Here is a tiny trained network, its code and every weight. The questions are about switching its units off for an input and a class, where a switched-off unit gives its printed mean instead of its output.

import numpy as np


def w(rows, s, z=0):
    codes = np.array(rows[::2]) - 128.0
    scale = np.full(codes.shape[1], s)
    scale[-1] = z or s
    return codes * scale


def f(y):
    return np.maximum(y, 0)


def log_softmax(a):
    a = a - a.max(-1, keepdims=True)
    return a - np.log(np.exp(a).sum(-1, keepdims=True))


def net(x, mask):
    res = np.array(x, float).reshape(1, 6) / 4 @ E
    y = f(res @ A[0][:, :-1].T + A[0][:, -1])
    res = res + np.where(mask, y, B[0][:, -1]) @ B[0][:, :-1]
    return log_softmax(res[-1] @ U[:, :-1].T + U[:, -1])


A, B = {}, {}
E = w([
[184,201,123,38,171,133],'x0',
[139,54,136,69,165,4],'x1',
[36,175,175,79,156,131],'x2',
[88,154,2,212,214,85],'x3',
[129,60,127,102,209,133],'x4',
[112,52,32,94,85,178],'x5',
],0.007)
A[0] = w([
[96,142,123,120,114,119,37],'neuron 0',
[142,167,169,2,157,86,152],'neuron 1',
[139,102,140,44,157,128,5],'neuron 2',
[58,159,157,78,82,95,89],'neuron 3',
[68,85,182,154,190,147,165],'neuron 4',
[169,54,120,144,130,177,18],'neuron 5',
[188,168,19,56,81,165,78],'neuron 6',
[236,98,123,115,93,193,201],'neuron 7',
[103,172,59,141,248,190,194],'neuron 8',
[61,89,169,138,186,33,232],'neuron 9',
[157,187,131,164,126,32,106],'neuron 10',
[51,89,204,108,63,114,189],'neuron 11',
[164,74,159,68,190,51,210],'neuron 12',
[110,185,79,136,127,94,120],'neuron 13',
[162,186,84,79,128,193,217],'neuron 14',
],0.0093,0.0033)
B[0] = w([
[99,109,137,129,125,173,132],'neuron 0',
[163,254,48,157,194,179,249],'neuron 1',
[103,182,125,130,133,145,170],'neuron 2',
[192,175,106,113,82,59,182],'neuron 3',
[135,240,170,168,112,99,197],'neuron 4',
[125,136,170,96,194,147,164],'neuron 5',
[86,101,133,14,119,99,195],'neuron 6',
[87,86,162,108,187,162,226],'neuron 7',
[84,60,157,140,163,176,246],'neuron 8',
[84,212,105,130,85,111,255],'neuron 9',
[185,50,54,193,126,114,188],'neuron 10',
[68,146,226,159,99,29,234],'neuron 11',
[31,207,133,198,168,118,252],'neuron 12',
[110,90,95,133,69,118,178],'neuron 13',
[101,89,154,60,150,112,219],'neuron 14',
],0.0076,0.0074)
U = w([
[181,92,184,44,127,132,252],'0',
[112,159,254,104,64,85,150],'1',
[97,192,118,221,190,163,226],'2',
[122,113,100,180,67,92,83],'3',
[213,174,175,56,156,104,11],'4',
],0.0096,0.0034)

Each question gives the input, the list of numbers given to net, and the class t.
The units are the neurons (one row each of A and B). Each row of codes is followed by its name. A weight is (code - 128) times the scale printed after its matrix; where a second scale follows, it is the last column's (A, B and U).
mask holds one flag per neuron, in row order. A switched-off neuron (its flag False) gives its mean, the last column of its row in B, instead of its output. The means were averaged over made-up inputs and are rounded, as every weight is.
A unit's drop is (log p(t) with every unit on - log p(t) with that unit switched off) / (log p(t) with every unit on - log p(t) with every unit switched off).
The circuit of an input: a set's keep is (log p(t) with only the set's units on - log p(t) with every unit switched off) / (log p(t) with every unit on - log p(t) with every unit switched off). Starting from the 12 units with the biggest drops (on a tie, the unit counted first), units are removed one at a time, each time the one whose removal leaves the highest keep (on an exact tie, the one counted first), for as long as the keep stays at least 0.8.
units of the circuit, in order: the units of the circuit, biggest drop first
most important unit: the unit with the biggest drop
top k neurons: the k neurons with the biggest drops, biggest first
drop of u: that unit's drop, to one decimal
input [-3,-4,-2,-4,5,2], class 0: most important unit	neuron 12
input [-6,2,-1,4,-1,-1], class 3: units of the circuit, in order	[neuron 1; neuron 12]
input [0,0,-5,2,-3,-3], class 3: units of the circuit, in order	[neuron 1; neuron 12; neuron 10]
input [-7,2,4,6,-5,7], class 3: units of the circuit, in order	[neuron 1; neuron 12]
input [-5,-3,1,-4,7,0], class 1: units of the circuit, in order	[neuron 1; neuron 11]
input [-4,-2,0,6,-8,3], class 3: units of the circuit, in order	[neuron 1; neuron 12; neuron 13]
input [4,2,-3,-3,-3,-4], class 2: units of the circuit, in order	[neuron 1; neuron 6]
input [7,-8,4,-4,3,-6], class 4: units of the circuit, in order	[neuron 12; neuron 14; neuron 1]
input [5,5,3,-6,-7,3], class 4: top 2 neurons	[neuron 1; neuron 3]
input [4,1,5,1,-1,5], class 4: top 2 neurons	[neuron 12; neuron 6]
input [6,-3,-7,-7,-6,-6], class 4: top 2 neurons	[neuron 1; neuron 8]
input [2,3,3,-6,1,1], class 2: top 3 neurons	[neuron 1; neuron 12; neuron 6]
input [-1,1,-2,2,-4,-4], class 3: top 3 neurons	[neuron 1; neuron 12; neuron 10]
input [4,-3,-4,5,-8,5], class 0: most important unit	neuron 6
input [8,-5,-1,2,-3,-6], class 4: top 2 neurons	[neuron 12; neuron 14]
input [5,2,-8,4,-5,5], class 0: drop of neuron 6	0.1
input [2,-8,-6,4,0,8], class 0: drop of neuron 5	0.0
input [-1,5,8,0,1,-4], class 2: drop of neuron 12	0.1
